Each row has a name. After each piece below comes the name of the row it's from, unless a question asks for something else. Each question is about the rows just above it.

[ 98 115 153 168 165 171 126 140 130]  zuron
[168 153 151 131  98 125 115 132  87]  nobo
[ 98 115 153 168 151  87 131 132 124]  Dip
[ 87  98 115 125 131 132 151 153 168] is which row reordered?  nobo
[ 87  98 115 124 131 132 151 153 168] is which row reordered?  Dip

[128 109 131 137 131 126 128 132 134 129 126 132] -> zuron
[128 131 132 134 110 134 126 137 131 128 129 132] -> gudaf
[128 131 132 134 110 126 126 137 131 128 129 132] -> zurur
Put [132 129 128 131 137 126 134 110 134 132 131 128] back in order: which row is it?  gudaf
[131 128 129 132 128 131 132 134 110 126 126 137] is which row reordered?  zurur

[130 135 128 124 117 135 154  98 127 132] = Fevo
[133 127 121 127 124 133 117 131 117 127] = Tugu
[134 118 123 118 125 129 172 117 130 139] = tir
[127 128 129 130 132 134 116 136 129 159] = nobo
[127 127 126 126 131 128 135 131 132 130] = gopa
[132 125 134 125 139 139 135 137 109 119] = zurur
[139 134 125 172 118 123 117 128 130 118] = kap
[105 130 135 132 125 131  97 109 137 131] = zuron
[134 127 129 129 136 129 116 159 132 130] = Dip
Which row holds these entries in another order? [123 118 125 129 172 117 130 139 134 118]  tir
Put [129 134 159 136 132 129 129 116 127 130] back in order: which row is it?  Dip

[116 147  86 135 122  99 120 127  95 106 146 138 133 133 143 118 147 122
 146 128 130 138] -> kap
[ 86 128 116 118 138 130 133 122 146 146  95 147 135 122 120 137 143 106
 133 127  99 147] -> Fevo
[139 128 138 139 143 119 160 111 103 108 127 137 140 126 125 139 103 134
 108 110 110 147] -> tir
Which row holds these entries in another order? [ 86  95  99 106 116 118 120 122 122 127 128 130 133 133 135 138 138 143
 146 146 147 147]  kap
Which row holds these entries in another order? [ 86  95  99 106 116 118 120 122 122 127 128 130 133 133 135 137 138 143
 146 146 147 147]  Fevo
Put [127 137 140 126 125 139 103 134 108 110 110 147 139 128 138 139 143 119
 160 111 103 108] back in order: which row is it?  tir

[141 116 106 142 124 109 131 118  99 113 108 143 128 143 156 124 128] -> gudaf
[129 119 153 118 125 138 129 142 126 112 132 119 142 149 117 103 135] -> vizer
[145 129 125 124 122 113 136 118 115 127 122 139 119 134 124 122 138] -> Fevo
[126 120 129 149 142 125 112 135 118 117 103 129 138 132 153 142 119] -> gopa
[129 126 116 134 133 122 117 125 115 132 137 146 145 142 128 133 134] -> davun
[153 126 138 149 129 120 128 135 118 132 103 120 142 125 112 142 117] -> Tugu
[139 125 127 138 124 146 124 113 129 122 122 122 118 136 119 115 134] -> kap
[134 141 127 155 151 159 148 130 135 175 124 158 157 120 139 151 128] -> zurur
[132 125 150 117 139 130 131 133 124 144 111 117 131 124 132 139 130] -> tir
[117 135 132 130 118 138 132 124 140 124 139 122 125 120 117 118 117] -> Dip
Which row holds these entries in another order? [119 142 153 132 138 129 103 117 118 135 112 125 142 149 129 120 126]  gopa
[128 151 139 120 157 158 124 175 135 130 148 159 151 155 127 141 134] is which row reordered?  zurur
[153 142 119 126 120 129 149 142 125 112 135 118 117 103 129 138 132] is which row reordered?  gopa
Which row holds these entries in another order? [134 139 125 127 138 124 146 124 113 129 122 122 122 118 136 119 115]  kap
Which row holds these entries in another order? [135 103 117 149 142 119 132 112 126 142 129 138 125 118 153 119 129]  vizer
[122 124 118 134 125 113 136 122 122 124 129 115 138 127 145 139 119] is which row reordered?  Fevo
Which row holds these entries in another order? [133 116 142 125 134 122 145 134 115 132 137 129 146 128 133 126 117]  davun

[111 161 120  93 104 100 121 107 134 162 123 100 134 101 144 116 135 114
 127 157 110 145 161 136 105  96 131 103 134 111 152 110 120] -> Tugu
[131 127 129 131 130 132 129 132 124 125 129 129 129 126 131 126 132 125
 130 128 129 127 132 124 132 132 128 126 130 124 129 124 128] -> zurur
[ 95 116 157 109 147 155 103  93 140 156 135  85 148 139 153 116 112 161
 159  84  82 145 111  82 106  93 124 122 133 140  95  83  91] -> tir
[ 91 145 147  84  82 140  95 103 148 135 140  83  85 157 122 161 106 159
 123 155 116 153  93 116 133  95 139 109  82 111 112 156  93] -> zuron
[157 124 107 149 141 157 116 166 103 115 124 122 119 101 166 113 167  98
 144 109 123 119 160 106 161 162 120 132 133 122 131  99 105] -> gopa
[135  96 111 144 152 105 145 123 116 127 100 161 162 101 110  93 121 111
 103 101 120 114 134 136 107 131 104 134 157 134 120 110 161] -> Dip
Which row holds these entries in another order? [ 93 116 133  95 139 109  82 111 112 156  93  91 145 147  84  82 140  95
 103 148 135 140  83  85 157 122 161 106 159 123 155 116 153]  zuron
Which row holds these entries in another order? [ 82  82  83  84  85  91  93  93  95  95 103 106 109 111 112 116 116 122
 124 133 135 139 140 140 145 147 148 153 155 156 157 159 161]  tir
Put [161 110 120 134 157 134 104 131 107 136 134 114 120 101 103 111 121  93
 110 101 162 161 100 127 116 123 145 105 152 144 111  96 135] back in order: which row is it?  Dip

[118 118 128 141 148 103 154]  davun
[118 137 110 138 122 131 156]  tir
[121 112 125 142 177 104 150]  kap
[132 133 140 144 134 126 116]  vizer
[135 115 130 106  96 151 103]  Fevo
[134 133 140 144 132 125 116]  zurur
[127 126 113 102 152 142 125]  nobo
[125 177 104 142 112 150 122]  gopa
[131 120 111  96 164 148 120]  gudaf
[137 137 147 155 102 108 125]  zuron
Which row holds these entries in another order? [104 112 122 125 142 150 177]  gopa
[102 113 125 126 127 142 152] is which row reordered?  nobo
Which row holds these entries in another order? [150 104 177 142 125 112 121]  kap
Which row holds these entries in another order? [116 126 134 144 140 133 132]  vizer
[104 150 121 112 125 142 177] is which row reordered?  kap
Which row holds these entries in another order? [102 108 125 137 137 147 155]  zuron
Which row holds these entries in another order? [116 126 132 133 134 140 144]  vizer

[112 141 105 147 138 153 108 153 131 127 120 143 156 138 147 126 154 111
 144 160  91 124 137 125 143 107 105 140 130 152 131 136 154 100 158 133
 162 132 124 149 121 129 144 154  83 154 121 123 109 144 133 111 136 143
 136 111] = zuron
[122 137 140 129 136 144 128 140 131 132 126 127 133 132 129 135 144 111
 132 133 113 135 126 133 129 124 119 125 120 125 135 132 120 116 135 115
 123 142 110 139 122 132 127 137 122 123 125 136 125 138 132 134 123 127
 135 124] = gopa
[111 121  83 105 144 111 154 143 133 156 125 124 153 136 141 109 149 154
 136 153 129 131 111 121 137 127 108 124 100 154 152 138 138  91 112 123
 140 143 120 144 160 133 158 162 132 131 147 154 147 126 143 130 107 105
 143 136] = davun
[107 142 104 137 124 135 105 143 124 132 118 120 136 128 137 146 156 111
 141 144  93 141 137 125 124 117 104 131 114 136 129 135 131 106 136 124
 146 139 127 130 137 125 127 146 107 131 118 118 119 135 128 113 129 120
 143 144] = kap
[115 134 131 129 117 130 118 143 129 134 114 126 113 128 129 129 140 111
 130 135 117 122 127 129 126 127 113 140 122 132 134 129 126 125 128 132
 125 132 118 142 128 131 131 129 118 133 131 128 121 140 125 127 131 126
 127 143] = nobo
[112 139 107 135 122 149 115 142 120 123 123 130 145 142 145 138 150 111
 140 163  84 135 127 125 130 111 118 141 172 142 134 134 137 107 147 129
 160 141 118 135 128 122 138 148  95 150 125 115 113 134 138 115 125 130
 145 119] = tir
[125 142 155 152 133 105 147 141 157  83 110 118 100 147 159 155 125 154
 111 145 104 140 122 136 129 156 142 130 155 132 154 133 126 136 161 142
 121 133 125 148 132 138 111 107 142 119 107  91 158 131 136 131 111 138
 143 146] = zurur
[153  91 136 149 154 162 143 124 137 140 160 129 108 123 105 154 158 143
 147 126 136 132 144 138 112 124 153 138 127 109 154 143 131 133  83 131
 153 111 144 111 147 136 111 156 152 107 121 130 125 100 133 141 120 121
 105 144] = vizer
[121 134 129 129 121 132 120 142 128 134 118 125 114 128 130 129 139 111
 134 137 117 124 127 128 126 128 113 136 142 131 133 130 126 127 128 133
 131 130 117 141 127 128 130 129 126 131 129 130 125 141 121 127 129 125
 128 140] = gudaf
[ 93 104 104 105 106 107 107 111 113 114 117 118 118 118 119 120 120 124
 124 124 124 125 125 127 127 128 128 129 129 130 131 131 131 132 135 135
 135 136 136 136 137 137 137 137 139 141 141 142 143 143 144 144 146 146
 146 156] is which row reordered?  kap
[121 105 144 153  91 136 149 154 162 143 124 137 140 160 129 108 123 105
 154 158 143 147 126 136 132 144 138 112 124 153 138 127 109 154 143 131
 133  83 131 153 111 144 111 147 136 111 156 152 107 121 130 125 100 133
 141 120] is which row reordered?  vizer
[ 84  95 107 107 111 111 112 113 115 115 115 118 118 119 120 122 122 123
 123 125 125 125 127 128 129 130 130 130 134 134 134 135 135 135 137 138
 138 138 139 140 141 141 142 142 142 145 145 145 147 148 149 150 150 160
 163 172] is which row reordered?  tir
[130 162 154 147 143 133 153 138 127 125 136 158 112 120 154 136 138 140
 160 121 154 144 141 121 149 147 131  91 154 156 153 137 105 144 143 131
  83 123 126 107 124 100 124 132 152 105 144 136 143 109 111 111 111 129
 133 108] is which row reordered?  zuron
[100 158 133 162 132 124 149 121 129 144 154  83 154 121 123 109 144 133
 111 136 143 136 111 112 141 105 147 138 153 108 153 131 127 120 143 156
 138 147 126 154 111 144 160  91 124 137 125 143 107 105 140 130 152 131
 136 154] is which row reordered?  zuron

[161 169 104 107 152  95 150 156 133 161 126 140 148 159 136 164] = tir
[ 97 118 126 116 152 114 108 139  94 106 134 121  92 110  91 104] = zurur
[106 126 134  94  92 118 152 104  97 114 139  91 110 107 121 116] = gudaf
[149 167 150  99 103 167 140 149  87 158 126 153  89 144 168 127] = zuron
Put [ 91  92  94  97 104 106 108 110 114 116 118 121 126 134 139 152] back in order: which row is it?  zurur
[116 121 107 110  91 139 114  97 104 152 118  92  94 134 126 106] is which row reordered?  gudaf

[122 146 158 120 123 132 155 131 126 121 110 128 120 135] : kap
[140 125 123 124 123 117 119 115 126 139 138 119 147 114] : gopa
[122 124 108 149 137 138 122 121  98 106 123 128 118 111] : tir
[122 111  98 118 137 123 108 124 138 128 121 149 122 105] : Tugu
[104 145 114 178 130 159 145 162 104 112 172 108 126 176] : zuron
[135 120 122 120 126 155 145 110 158 132 131 121 128 123] : Fevo
[146 121 131 118 119 114 117 112 128 142 127 116 147 116] : davun
[117 123 114 126 119 115 123 139 125 140 124 138 118 147] : zurur
Which row holds these entries in another order? [105 122 149 121 128 138 124 108 123 137 118  98 111 122]  Tugu
Which row holds these entries in another order? [121 128 131 120 155 158 123 146 122 135 110 120 132 126]  kap
[119 147 114 140 125 123 124 123 117 119 115 126 139 138] is which row reordered?  gopa

[145 146 139 139 130 118 127 108 136 120 127 125 113 136 112 126 121 110
 136 125 126 120 137 159 126 122 114 128 120 137 129 124 134 102 130 121
 131 153 130 134 151 141 139 107 128] -> davun
[126 128 114 118 108 145 120 129 130 127 126 102 120 120 151 113 159 128
 125 137 121 127 153 136 107 124 139 121 146 126 136 139 134 130 136 122
 112 130 131 134 139 137 141 110 126] -> Tugu
[113 121 134 134 107 131 136 139 125 159 136 128 130 137 102 118 124 126
 110 137 108 121 121 120 143 124 104 120 123 116 166 148 126 133 119 116
 127 126 135 109 130 149 141 113 143] -> Fevo
Which row holds these entries in another order? [134 107 122 114 139 121 159 146 136 129 108 126 118 136 120 120 137 130
 128 126 113 141 121 127 139 128 137 145 126 130 139 151 131 134 136 102
 112 127 125 153 120 130 126 124 110]  Tugu
Which row holds these entries in another order? [126 110 141 137 139 134 131 130 112 122 136 130 134 139 136 126 146 121
 139 124 107 136 153 127 121 137 125 128 159 113 151 120 120 102 126 127
 130 129 120 145 108 118 114 128 126]  Tugu
Which row holds these entries in another order? [143 113 141 149 130 109 135 126 127 116 119 133 126 148 166 116 123 120
 104 124 143 120 121 121 108 137 110 126 124 118 102 137 130 128 136 159
 125 139 136 131 107 134 134 121 113]  Fevo
Put [126 126 128 114 118 108 145 120 129 130 127 126 102 120 120 151 113 159
 128 125 137 121 127 153 136 107 124 139 121 146 126 136 139 134 130 136
 122 112 130 131 134 139 137 141 110] back in order: which row is it?  Tugu
Put [107 128 145 146 139 139 130 118 127 108 136 120 127 125 113 136 112 126
 121 110 136 125 126 120 137 159 126 122 114 128 120 137 129 124 134 102
 130 121 131 153 130 134 151 141 139] back in order: which row is it?  davun

[126 123 118 131 141 148] : tir
[ 87 129 148 134 123 107] : davun
[133 119 126 134 132 129] : kap
[134 136 151 127 143 120] : zurur
Which row holds these entries in another order? [120 143 127 151 136 134]  zurur
[148 141 131 118 123 126] is which row reordered?  tir

[ 83 102 128 113 120 128 125 128  91 127] -> nobo
[131 105 130 112 130 126 146 136 125 124] -> tir
[145 128 135 111 122 127 126 136 120 147] -> Tugu
[138 127 124 129 142 134 136 138 139 129] -> Fevo
[128 125 128 113 127  91 129  83 102 120] -> davun
[143 143 134 127 132 124 135 129 142 125] -> zuron
[147 120 136 126 127 122 111 135 128 145] is which row reordered?  Tugu
Put [125 102 128 120 128  83 128 127  91 113] back in order: which row is it?  nobo
Which row holds these entries in another order? [ 83  91 102 113 120 125 127 128 128 129]  davun
Put [129 139 138 136 134 142 129 124 127 138] back in order: which row is it?  Fevo
[ 83  91 102 113 120 125 127 128 128 128] is which row reordered?  nobo

[113 137 129 113 113] : vizer
[122 117 136 110  92] : tir
[122 131 129 115 118] : Dip
[113 129 136 113 113] : davun
[113 130 113 113 137] : gopa
[137 113 113 113 129] : zurur
[129 122 129 118 112] : Tugu
[117 132 122 113 119] : Fevo
[139 109  96 152 159] : nobo
[139 109  96 111 151] : zuron
[151 111  95 109 139] : gudaf
Put [113 113 113 129 136] back in order: which row is it?  davun
[113 113 136 129 113] is which row reordered?  davun
Put [118 115 129 131 122] back in order: which row is it?  Dip
Put [119 117 132 122 113] back in order: which row is it?  Fevo
Put [137 113 113 130 113] back in order: which row is it?  gopa
Put [ 96 109 111 139 151] back in order: which row is it?  zuron

[116 128 114 121 126 116 129 144 131 148 129 123 136 145 128 118 141 131
 135 126 115 107 127 122 140 170 125 105 142 140 134 141 131 103 120 124
 131 141 158 119 132 132 150 126 100 123 125]  gopa
[116 123 130 130  96 140 129 137 135  95 132 147 124 127 146 142 149 144
 138 122 138 136  93 145 123 128 129 128 109 125 150 141 131 121 129 128
 131 125 135 126 122 132 135 147 107 130 114]  kap
[144 148 116 135 116 132 136 122 141 126 170 158 115 131 140 118 120 126
 105 145 131 114 128 128 125 132 134 142 131 103 127 126 129 126 100 141
 119 119 131 123 140 129 107 141 150 121 124]  Tugu
[116 114 115 105 142 107 131 158 135 116 141 127 132 132 145 119 141 126
 141 124 118 131 128 148 103 129 100 170 126 136 122 131 150 127 144 140
 140 121 123 119 120 126 131 134 125 129 126]  Fevo
[140 140 121 123 119 120 126 131 134 125 129 126 116 114 115 105 142 107
 131 158 135 116 141 127 132 132 145 119 141 126 141 124 118 131 128 148
 103 129 100 170 126 136 122 131 150 127 144] is which row reordered?  Fevo
Which row holds these entries in another order? [100 103 105 107 114 115 116 116 118 119 119 120 121 122 123 124 125 126
 126 126 126 127 127 128 129 129 131 131 131 131 132 132 134 135 136 140
 140 141 141 141 142 144 145 148 150 158 170]  Fevo
[120 135 132 142 141 141 119 107 124 114 125 131 141 126 150 126 126 140
 148 126 131 144 170 129 131 119 105 136 131 121 127 103 122 158 116 118
 132 134 145 123 100 140 115 116 128 129 128] is which row reordered?  Tugu
[100 103 105 107 114 115 116 116 118 119 119 120 121 122 123 124 125 126
 126 126 126 127 128 128 129 129 131 131 131 131 132 132 134 135 136 140
 140 141 141 141 142 144 145 148 150 158 170] is which row reordered?  Tugu
Put [100 103 105 107 114 115 116 116 118 119 120 121 122 123 123 124 125 125
 126 126 126 127 128 128 129 129 131 131 131 131 132 132 134 135 136 140
 140 141 141 141 142 144 145 148 150 158 170] back in order: which row is it?  gopa

[120 130 129 136 122 140 124 142 113 122 127 134 131 111 139 117 133 123
 136 112 117 136]  tir
[135 138 127 139 122 116 149 120 123 126 131 122 136 124 138 144 138 132
 122 126 117 131]  vizer
[133 126 121 145 118 124 147 142 124 140 138 132 130 137 115 147 112 124
 135 130 136 125]  davun
[130 131 121 147 118 112 136 124 142 147 126 140 135 124 133 125 132 124
 137 115 138 145]  Dip
[ 89 123 123 134 121 145 115 154 144 122 136 126 131 140 113 116 114 145
 132 119 140 123]  zuron
[113 133 124 131 111 136 142 122 120 129 112 130 136 134 140 139 117 122
 124 117 136 127]  nobo
[130 131 121 147 118 112 136 124 142 147 126 140 135 132 133 125 132 134
 137 115 138 145]  Tugu
[125 140 122 135 124 121 119 128 113 126 126 132 132 112 124 118 138 121
 126 112 124 138]  zurur
[144 132 149 135 116 136 120 139 117 138 138 138 123 122 127 122 131 122
 124 126 126 132]  Fevo
Put [117 136 127 113 133 124 131 111 136 142 122 120 129 112 130 136 134 140
 139 117 122 124] back in order: which row is it?  nobo
[132 119 140 123  89 123 123 134 121 145 115 154 144 122 136 126 131 140
 113 116 114 145] is which row reordered?  zuron
[136 117 112 136 123 133 117 139 111 131 134 127 122 113 142 124 140 122
 136 129 130 120] is which row reordered?  tir
Which row holds these entries in another order? [145 138 115 137 124 132 125 133 124 135 140 126 147 142 124 136 112 118
 147 121 131 130]  Dip
Put [123 122 111 136 136 122 129 131 134 117 139 142 124 120 130 117 140 136
 112 133 127 113] back in order: which row is it?  tir
Put [145 138 115 137 134 132 125 133 132 135 140 126 147 142 124 136 112 118
 147 121 131 130] back in order: which row is it?  Tugu
Which row holds these entries in another order? [126 131 122 136 124 138 144 138 132 122 126 117 131 135 138 127 139 122
 116 149 120 123]  vizer

[125 106 125 110 134 128 140 146 130 115 131 118 121 126 134 107 125 136
 134 143 133 140 140 119  95 148 102 136 120 133 122 130 130 116 146  96
 125 128 159 129 159 142 147 134 118 132 111 123 151 132 135 102 113  99
 118 113 122 154] = zuron
[138 145 125 123 147 137 121 128 142 114 132 145 130 147 116 127 129 128
 121 135 117 120 145 123 131 148 119 126 162 142 142 134 126 122  98 114
 153 104  94 134 158 167 151 148 103 131 128 118 135 124 120 134 142 140
 119 129 139 120] = Fevo
[129  94 131 147 167 117 139 129 120 145 118 123 134 128 121  98 126 114
 151 120 124 135 116 122 120 121 130 134 123 162 142 114 142 128 148 147
 103 134 142 142 153 138 148 119 158 131 126 140 128 137 135 145 125 104
 128 145 132 119] = Dip
[121 122 131 120 140 128 139 145 124 134 142 147 120 130 118 158 145 167
 114 126 132 153 142 129  98 151 120 142 123 138 119 117 128 125 128 128
 162 145 116 104 148 129 123 121 131 134 142 119 114 135 103 147 126  94
 137 134 148 135] is which row reordered?  Dip
[120 138 145 125 123 147 137 121 128 142 114 132 145 130 147 116 127 129
 128 121 135 117 120 145 123 131 148 119 126 162 142 142 134 126 122  98
 114 153 104  94 134 158 167 151 148 103 131 128 118 135 124 120 134 142
 140 119 129 139] is which row reordered?  Fevo
[151 128  98 148 128 142 128 153 139 132 114 103 162 121 142 117 145 145
 130 129 114 126 118 123 120 122 134 138 167 129 104 142 135 119 134 134
 148 124 145 140 125 131 126 120 131 128 116 135 147 121  94 123 119 142
 137 120 147 158] is which row reordered?  Dip

[129 130 130 128 124 130 125 137 119 130 131 129 124 127 122 127 133 133
 125 123 123 129 128]  davun
[128 138 139 118 129 130 124 144 124 124 132 123 113 130 128 134 134 124
 130 129 116 138 137]  Fevo
[ 80 102 102 155  93 112 102 145 127 138  80 157 144 135 106 124 141 119
 106 127 130 116 143]  tir
[134 136 128 130 131 128 123 126 118 128 127 128 132 128 130 129 123 120
 128 123 130 127 125]  gopa
[127 132 130 126 125 136 126 139 120 130 130 144 133 138 113 121 135 130
 127 113 123 124 121]  zurur
[138 126 129 137 129 139 129 134 118 132 126 133 129 133 112 130 130 130
 122 124 119 124 121]  Dip
[134 130 128 128 128 130 122 136 127 123 127 129 128 130 120 128 132 131
 125 123 118 126 128]  gudaf
[131 129 129 132 126 129 123 138 130 128 130 132 123 128 120 129 133 124
 128 122 120 133 128]  nobo
[128 126 118 123 125 131 132 128 120 130 128 129 127 123 127 136 122 130
 128 128 128 130 134] is which row reordered?  gudaf
Put [113 113 120 121 121 123 124 125 126 126 127 127 130 130 130 130 132 133
 135 136 138 139 144] back in order: which row is it?  zurur

[131 125 127 147] = vizer
[148 102 157 129] = zurur
[101 103 147 165] = davun
[126 131 127 147] = Fevo
[147 165 102 103] = gopa
[148 105 157 129] = zuron
Which row holds these entries in another order? [157 129 148 105]  zuron
Put [147 127 131 126] back in order: which row is it?  Fevo
Which row holds these entries in another order? [102 103 147 165]  gopa
[129 102 148 157] is which row reordered?  zurur
Put [125 127 131 147] back in order: which row is it?  vizer
[103 165 101 147] is which row reordered?  davun

[130 135 126 167  85 127 147 124 135 128 133 132 131 124 126] = zuron
[132 128 131 105 140 143 152 113 129 138 133 134 130 128 128] = kap
[115 135 126 137 123 123 127 102 140 130 124 105 127 133 134] = Dip
[105 123 135 115 140 126 133 135 123 127 102 124 130 127 137] = nobo
[132 135 135 124 124 167 126  85 128 131 126 147 129 127 132] = vizer
[132 119 137 141 122 119 147 134 125 138 131 136 132 137 122] = Fevo
[124 123 103 135 135 130 123 127 127 105 133 115 126 137 140] = tir
Put [127 134 137 133 123 140 135 126 102 105 124 127 130 115 123] back in order: which row is it?  Dip
Put [102 105 115 123 123 124 126 127 127 130 133 134 135 137 140] back in order: which row is it?  Dip
Put [136 132 137 122 132 119 137 141 122 119 147 134 125 138 131] back in order: which row is it?  Fevo
[115 105 123 130 126 103 135 127 137 135 127 133 124 123 140] is which row reordered?  tir
[105 113 128 128 128 129 130 131 132 133 134 138 140 143 152] is which row reordered?  kap
[105 127 127 137 134 123 126 102 140 133 124 123 130 115 135] is which row reordered?  Dip
Put [137 127 130 124 102 127 123 135 133 126 140 115 135 123 105] back in order: which row is it?  nobo

